Below is a small trained network, with its code and all its weights. Each question gives an input and a target symbol and asks what happens when units are switched off, that is, made to give their printed mean instead of their output.

import numpy as np


def w(rows, s, z=0):
    codes = np.array(rows[::2]) - 128.0
    scale = np.full(codes.shape[1], s)
    scale[-1] = z or s
    return codes * scale


def norm(h):
    return h / np.sqrt((h * h).mean(-1, keepdims=True) + 1e-5)


def f(y):
    return y / 2 * (1 + np.tanh(0.7978845608 * (y + 0.044715 * y**3)))


def softmax(a):
    e = np.exp(a - a.max(-1, keepdims=True))
    return e / e.sum(-1, keepdims=True)


def log_softmax(a):
    a = a - a.max(-1, keepdims=True)
    return a - np.log(np.exp(a).sum(-1, keepdims=True))


def net(x, mask):
    ids = ['ΛΠΩδεζθτφ'.index(c) for c in x.split()]
    T = len(ids)
    res = E[ids] + P[:T]
    u = 0
    for l in range(2):
        q, k, v = (norm(res) @ M[l].T for M in (Q, K, V))
        z = softmax(np.where(np.tri(T) > 0, q @ k.T / 3**0.5, -1e9)) @ v
        res = res + np.where(mask[u], z, O[l][:, -1]) @ O[l][:, :-1]
        u += 1
        y = f(norm(res) @ A[l][:, :-1].T + A[l][:, -1])
        res = res + np.where(mask[u : u + 4], y, B[l][:, -1]) @ B[l][:, :-1]
        u += 4
    return log_softmax(norm(res)[-1] @ U[:, :-1].T + U[:, -1])


Q, K, V, O, A, B = {}, {}, {}, {}, {}, {}
E = w([
[83,113,196,83],'Λ',
[43,46,21,188],'Π',
[204,118,175,44],'Ω',
[169,176,177,36],'δ',
[147,98,83,124],'ε',
[63,75,177,121],'ζ',
[4,164,174,104],'θ',
[136,85,122,178],'τ',
[174,81,27,102],'φ',
],0.014)
P = w([
[28,19,75,177],'0',
[150,183,38,202],'1',
[128,214,108,164],'2',
[123,244,160,119],'3',
[127,254,194,71],'4',
[96,244,218,70],'5',
],0.0035)
Q[0] = w([
[51,40,3,30],'L0H1',
[35,153,187,11],'L0H1',
[242,103,147,249],'L0H1',
],0.0051)
K[0] = w([
[254,200,199,40],'L0H1',
[250,109,150,58],'L0H1',
[196,150,179,30],'L0H1',
],0.0037)
V[0] = w([
[141,164,159,207],'L0H1',
[48,178,21,1],'L0H1',
[108,30,92,103],'L0H1',
],0.0071)
O[0] = w([
[114,16,98,148,61],'L0H1',
[124,172,91,254,186],'L0H1',
[107,140,205,122,254],'L0H1',
],0.011,0.0039)
A[0] = w([
[224,161,158,119,254],'L0N1',
[117,147,150,150,73],'L0N2',
[181,83,254,153,251],'L0N3',
[186,164,153,240,50],'L0N4',
],0.01,0.0043)
B[0] = w([
[49,62,84,142,246],'L0N1',
[121,162,149,105,124],'L0N2',
[43,176,73,104,253],'L0N3',
[2,191,97,62,177],'L0N4',
],0.0083,0.0064)
Q[1] = w([
[83,166,152,80],'L1H1',
[255,103,198,155],'L1H1',
[255,138,91,117],'L1H1',
],0.0089)
K[1] = w([
[119,134,104,192],'L1H1',
[18,156,49,167],'L1H1',
[2,9,131,186],'L1H1',
],0.0076)
V[1] = w([
[107,119,254,230],'L1H1',
[145,72,156,76],'L1H1',
[73,217,148,94],'L1H1',
],0.008)
O[1] = w([
[22,13,157,206,22],'L1H1',
[155,253,161,218,67],'L1H1',
[238,52,253,140,253],'L1H1',
],0.0039,0.0056)
A[1] = w([
[142,130,71,209,126],'L1N1',
[185,64,136,124,254],'L1N2',
[168,2,95,71,146],'L1N3',
[100,195,172,66,209],'L1N4',
],0.0082,0.0021)
B[1] = w([
[139,108,226,181,155],'L1N1',
[58,31,97,106,125],'L1N2',
[93,161,44,45,164],'L1N3',
[254,98,134,167,253],'L1N4',
],0.0093,0.005)
U = w([
[129,159,165,127,152],'Λ',
[120,75,121,209,96],'Π',
[151,67,128,22,35],'Ω',
[238,123,106,132,80],'δ',
[137,248,94,159,126],'ε',
[122,107,157,129,191],'ζ',
[117,140,145,171,118],'θ',
[55,123,135,52,3],'τ',
[189,152,54,183,227],'φ',
],0.012,0.0033)

Each question gives the input, a string of symbols that net reads in full, and the target symbol t.
The units are the heads (3 rows each of Q, K, V and O) and the neurons (one row each of A and B). Each row of codes is followed by its name. A weight is (code - 128) times the scale printed after its matrix; where a second scale follows, it is the last column's (O, A, B and U).
mask holds one flag per unit, layer by layer, with each layer's heads first. A switched-off unit (its flag False) gives its mean, the last column of its rows in O or B, instead of its output. The means were averaged over made-up inputs and are rounded, as every weight is.
A unit's drop is (log p(t) with every unit on - log p(t) with that unit switched off) / (log p(t) with every unit on - log p(t) with every unit switched off).
The circuit of an input: a set's keep is (log p(t) with only the set's units on - log p(t) with every unit switched off) / (log p(t) with every unit on - log p(t) with every unit switched off). Starting from all 10 units, units are removed one at a time, each time the one whose removal leaves the highest keep (on an exact tie, the one counted first), for as long as the keep stays at least 0.8.
circuit, biggest first: the units of the circuit, biggest drop first
top k neurons: the k neurons with the biggest drops, biggest first
top k neurons in layer l: the k neurons of layer l with the biggest drops, biggest first
drop when u is switched off: that unit's drop, to one decimal
input τ ε τ Π, target τ: top 2 neurons in layer 0	(L0N3; L0N1)
input φ δ τ τ τ ε, target Ω: top 2 neurons	(L0N3; L1N2)
input θ φ φ φ, target ε: top 4 neurons	(L0N4; L1N4; L1N2; L1N1)
input τ φ Λ, target ε: circuit, biggest first	(L0N3; L1H1; L1N4)
input φ θ Λ τ, target τ: circuit, biggest first	(L0N4)
input τ Ω φ ε φ τ, target ε: circuit, biggest first	(L0N3; L1H1)
input τ φ τ, target ε: top 2 neurons	(L0N3; L0N1)
input Π φ δ Π φ ζ, target ε: top 3 neurons	(L0N1; L0N3; L1N1)
input φ φ φ Ω, target ε: top 3 neurons	(L0N3; L0N1; L1N2)
input φ τ δ, target δ: top 2 neurons	(L1N4; L0N4)
input ζ Π φ θ θ φ, target Π: top 2 neurons	(L1N1; L0N3)
input φ δ φ φ φ φ, target ε: top 2 neurons	(L1N4; L0N4)
input Ω Ω τ φ δ, target δ: top 3 neurons	(L1N4; L0N4; L1N3)
input φ τ τ φ, target Ω: circuit, biggest first	(L0H1)
input ζ τ τ, target Ω: drop when L0H1 is switched off	0.6
input ζ φ τ Λ τ τ, target Ω: drop when L0N1 is switched off	0.1
input Ω Λ θ τ, target τ: drop when L0N3 is switched off	0.2
input δ τ Ω φ φ Λ, target ε: drop when L0N3 is switched off	0.6
